Below are the code and all the weights of a small trained network. Each question names an input and a class and asks about switching units off, where a switched-off unit gives its printed mean instead of its output.

import numpy as np


def w(rows, s, z=0):
    codes = np.array(rows[::2]) - 128.0
    scale = np.full(codes.shape[1], s)
    scale[-1] = z or s
    return codes * scale


def f(y):
    return np.maximum(y, 0)


def log_softmax(a):
    a = a - a.max(-1, keepdims=True)
    return a - np.log(np.exp(a).sum(-1, keepdims=True))


def net(x, mask):
    res = np.array(x, float).reshape(1, 5) / 4 @ E
    y = f(res @ A[0][:, :-1].T + A[0][:, -1])
    res = res + np.where(mask, y, B[0][:, -1]) @ B[0][:, :-1]
    return log_softmax(res[-1] @ U[:, :-1].T + U[:, -1])


A, B = {}, {}
E = w([
[157,166,193,1,66,30],'x0',
[147,2,200,182,42,123],'x1',
[127,181,218,228,177,51],'x2',
[9,96,69,139,117,41],'x3',
[252,73,42,141,176,45],'x4',
],0.0073)
A[0] = w([
[192,104,79,137,151,68,30],'neuron 1',
[186,145,166,119,132,184,9],'neuron 2',
[90,115,112,129,135,104,59],'neuron 3',
[216,81,67,137,159,62,86],'neuron 4',
[136,80,51,46,92,204,72],'neuron 5',
[125,89,78,69,107,173,74],'neuron 6',
[62,151,155,146,98,190,49],'neuron 7',
[36,103,83,138,101,64,29],'neuron 8',
[40,104,92,139,113,80,34],'neuron 9',
[122,218,65,99,207,127,8],'neuron 10',
[86,96,69,254,212,203,1],'neuron 11',
[121,220,72,84,213,140,40],'neuron 12',
[137,59,162,153,84,131,49],'neuron 13',
[208,151,173,114,131,201,88],'neuron 14',
[131,199,214,234,212,45,15],'neuron 15',
[148,38,174,166,67,123,79],'neuron 16',
[58,155,185,123,103,179,12],'neuron 17',
[137,90,63,43,84,192,48],'neuron 18',
[202,154,170,123,128,204,66],'neuron 19',
[152,164,183,2,61,23,35],'neuron 20',
[192,107,82,149,144,77,9],'neuron 21',
[206,72,66,137,171,63,92],'neuron 22',
[54,114,95,133,121,79,31],'neuron 23',
[30,173,185,119,69,189,28],'neuron 24',
[132,79,156,137,121,130,54],'neuron 25',
[181,105,65,146,136,91,36],'neuron 26',
[213,163,171,125,114,206,67],'neuron 27',
[133,32,180,148,78,132,64],'neuron 28',
[182,167,179,162,142,149,86],'neuron 29',
[128,89,52,71,91,186,53],'neuron 30',
[152,37,169,169,55,124,80],'neuron 31',
[31,106,94,142,105,53,75],'neuron 32',
[74,107,95,151,115,96,65],'neuron 33',
[139,165,196,72,106,29,66],'neuron 34',
[143,42,163,148,77,132,72],'neuron 35',
[127,42,168,156,104,136,61],'neuron 36',
[115,211,68,91,199,140,8],'neuron 37',
],0.0086,0.005)
B[0] = w([
[77,129,180,76,117,163,184],'neuron 1',
[182,82,103,85,182,108,160],'neuron 2',
[173,115,130,93,146,118,142],'neuron 3',
[47,137,200,66,142,178,228],'neuron 4',
[130,118,179,193,88,69,226],'neuron 5',
[130,119,174,185,96,86,189],'neuron 6',
[113,129,188,77,118,165,182],'neuron 7',
[212,85,112,74,198,91,184],'neuron 8',
[191,100,126,88,194,102,176],'neuron 9',
[145,196,96,103,87,109,190],'neuron 10',
[251,72,86,167,26,238,228],'neuron 11',
[141,209,75,106,88,98,204],'neuron 12',
[140,183,100,104,109,117,173],'neuron 13',
[153,82,100,90,202,83,201],'neuron 14',
[145,109,207,217,49,48,233],'neuron 15',
[125,200,79,100,109,103,205],'neuron 16',
[71,133,211,60,134,173,181],'neuron 17',
[148,104,196,215,74,55,209],'neuron 18',
[160,77,100,79,190,83,192],'neuron 19',
[198,66,59,182,75,255,254],'neuron 20',
[101,140,200,81,136,161,174],'neuron 21',
[42,139,220,55,150,194,228],'neuron 22',
[185,104,118,84,173,98,165],'neuron 23',
[57,138,217,47,159,177,216],'neuron 24',
[148,153,121,105,109,120,147],'neuron 25',
[106,127,184,71,132,167,176],'neuron 26',
[161,78,97,89,214,86,199],'neuron 27',
[132,197,93,109,113,112,197],'neuron 28',
[148,89,122,124,155,81,183],'neuron 29',
[139,120,180,177,88,82,202],'neuron 30',
[123,203,77,104,116,109,210],'neuron 31',
[190,80,109,86,196,82,197],'neuron 32',
[175,99,124,82,160,113,161],'neuron 33',
[168,87,97,181,76,187,219],'neuron 34',
[124,199,90,108,106,108,190],'neuron 35',
[155,191,88,104,99,115,180],'neuron 36',
[153,193,101,106,92,106,186],'neuron 37',
],0.0083,0.0079)
U = w([
[82,146,192,75,151,192,121],'0',
[131,249,57,113,114,102,124],'1',
[165,74,72,165,95,232,115],'2',
[155,72,96,98,221,71,128],'3',
[125,122,191,201,99,52,122],'4',
[62,117,79,158,168,135,253],'5',
[76,136,87,176,183,137,95],'6',
[79,133,91,167,173,135,96],'7',
],0.014,0.019)

Each question gives the input, the list of numbers given to net, and the class t.
The units are the neurons (one row each of A and B). Each row of codes is followed by its name. A weight is (code - 128) times the scale printed after its matrix; where a second scale follows, it is the last column's (A, B and U).
mask holds one flag per neuron, in row order. A switched-off neuron (its flag False) gives its mean, the last column of its row in B, instead of its output. The means were averaged over made-up inputs and are rounded, as every weight is.
A unit's drop is (log p(t) with every unit on - log p(t) with that unit switched off) / (log p(t) with every unit on - log p(t) with every unit switched off).
The circuit of an input: a set's keep is (log p(t) with only the set's units on - log p(t) with every unit switched off) / (log p(t) with every unit on - log p(t) with every unit switched off). Starting from the 12 units with the biggest drops (on a tie, the unit counted first), units are removed one at a time, each time the one whose removal leaves the highest keep (on an exact tie, the one counted first), for as long as the keep stays at least 0.8.
units of the circuit, in order: the units of the circuit, biggest drop first
k most important neurons: the k neurons with the biggest drops, biggest first
drop when u is switched off: that unit's drop, to one decimal
input [4,-6,4,7,3], class 3: units of the circuit, in order => [neuron 32]
input [2,5,0,2,6], class 0: units of the circuit, in order => [neuron 22; neuron 4]
input [0,-7,-8,-1,-1], class 4: units of the circuit, in order => [neuron 18; neuron 5]
input [-6,-6,-2,1,-1], class 1: 2 most important neurons => [neuron 20; neuron 12]
input [5,-3,-4,-6,4], class 3: 3 most important neurons => [neuron 11; neuron 14; neuron 27]
input [3,5,-2,-6,2], class 3: 4 most important neurons => [neuron 27; neuron 14; neuron 19; neuron 12]
input [-7,-8,7,-3,-6], class 1: 2 most important neurons => [neuron 12; neuron 10]
input [8,-7,-1,8,2], class 2: 2 most important neurons => [neuron 20; neuron 34]
input [-7,-5,5,2,6], class 2: 2 most important neurons => [neuron 11; neuron 24]
input [6,6,-5,8,-3], class 3: 2 most important neurons => [neuron 32; neuron 8]
input [7,-5,-4,-7,-5], class 2: 2 most important neurons => [neuron 20; neuron 34]
input [8,-2,-3,1,8], class 0: 3 most important neurons => [neuron 22; neuron 4; neuron 11]
input [-6,0,2,4,5], class 2: 3 most important neurons => [neuron 11; neuron 24; neuron 17]
input [-6,5,6,4,-8], class 0: units of the circuit, in order => [neuron 24]
input [-1,-8,5,-7,-6], class 1: 3 most important neurons => [neuron 12; neuron 10; neuron 37]
input [6,3,0,-1,5], class 2: 3 most important neurons => [neuron 20; neuron 34; neuron 24]
input [-7,1,-1,-8,4], class 3: 4 most important neurons => [neuron 20; neuron 27; neuron 14; neuron 19]
input [-2,3,7,2,8], class 0: drop when neuron 22 is switched off => 0.2
input [8,7,8,0,1], class 2: drop when neuron 20 is switched off => 0.9
input [3,-1,-7,3,-3], class 4: drop when neuron 2 is switched off => 0.0
input [-8,1,8,6,6], class 2: units of the circuit, in order => [neuron 11]
